Look-ups in named tables: a row name and a column name give one cell, copied from the table.

lilako =
|  | roleke | buf | sed |
|---|---|---|---|
| kalelu | 11 | 25 | 188 |
| vado | 87 | 188 | 106 |
| biz | 178 | 169 | 101 |
| zolo | 94 | 68 | 70 |
| bup | 182 | 110 | 176 |
| vor | 72 | 73 | 174 |
| fomukup | 110 | 182 | 243 |
| samu | 53 | 175 | 238 |
| dadi | 28 | 96 | 59 |
| ribi | 248 | 205 | 211 |
| fezo | 60 | 29 | 191 |
| tol | 163 | 84 | 191 |
| vifef | 173 | 9 | 135 |

sed of zolo is 70
roleke of fomukup is 110
roleke of zolo is 94
roleke of samu is 53
buf of samu is 175
buf of fomukup is 182
sed of tol is 191
roleke of biz is 178
sed of dadi is 59
roleke of bup is 182
roleke of vor is 72
buf of bup is 110
roleke of ribi is 248
sed of vifef is 135
roleke of dadi is 28

Table pelo
        ginelu    vek    gud
kisol    0.441  0.367  0.713
par      0.601  0.440  0.683
mavedi   0.559  0.424  0.746
seb      0.602  0.382  0.675
mugo     0.822  0.659  0.389
dube     0.323  0.752  0.337
daz      0.566  0.512  0.265
labu     0.405  0.568  0.121

What is the vek of kisol in pelo?
0.367
What is the ginelu of par in pelo?
0.601
What is the vek of mavedi in pelo?
0.424
What is the ginelu of seb in pelo?
0.602
What is the gud of seb in pelo?
0.675
What is the vek of par in pelo?
0.440
What is the ginelu of mugo in pelo?
0.822
What is the ginelu of mavedi in pelo?
0.559
What is the gud of mavedi in pelo?
0.746
What is the vek of dube in pelo?
0.752
What is the gud of dube in pelo?
0.337
What is the gud of par in pelo?
0.683
What is the vek of daz in pelo?
0.512
What is the ginelu of labu in pelo?
0.405
What is the vek of seb in pelo?
0.382
What is the gud of kisol in pelo?
0.713
What is the vek of labu in pelo?
0.568
What is the gud of labu in pelo?
0.121

napoved =
columns: gimu, mafigig, vaz, fod, vuv, bem, pakop
gom: [62, 67, 94, 138, 117, 61, 132]
vol: [137, 124, 125, 70, 123, 150, 64]
ter: [123, 149, 168, 70, 125, 126, 56]
nosot: [168, 156, 155, 44, 56, 199, 59]
lir: [100, 54, 108, 97, 154, 77, 79]
zeli: [121, 31, 144, 87, 86, 128, 94]
nes: [77, 112, 62, 112, 100, 78, 93]
nuti: [79, 111, 67, 121, 119, 61, 122]
lur: [132, 153, 105, 88, 132, 117, 97]

What is the mafigig of lur in napoved?
153
What is the bem of nosot in napoved?
199
What is the vuv of lur in napoved?
132
What is the vaz of lur in napoved?
105
What is the gimu of ter in napoved?
123
What is the vaz of zeli in napoved?
144
What is the mafigig of nuti in napoved?
111
What is the vuv of nes in napoved?
100
What is the fod of nuti in napoved?
121
What is the gimu of gom in napoved?
62
What is the pakop of nuti in napoved?
122
What is the bem of vol in napoved?
150
What is the bem of nes in napoved?
78
What is the mafigig of nosot in napoved?
156
What is the vuv of zeli in napoved?
86
What is the fod of lur in napoved?
88

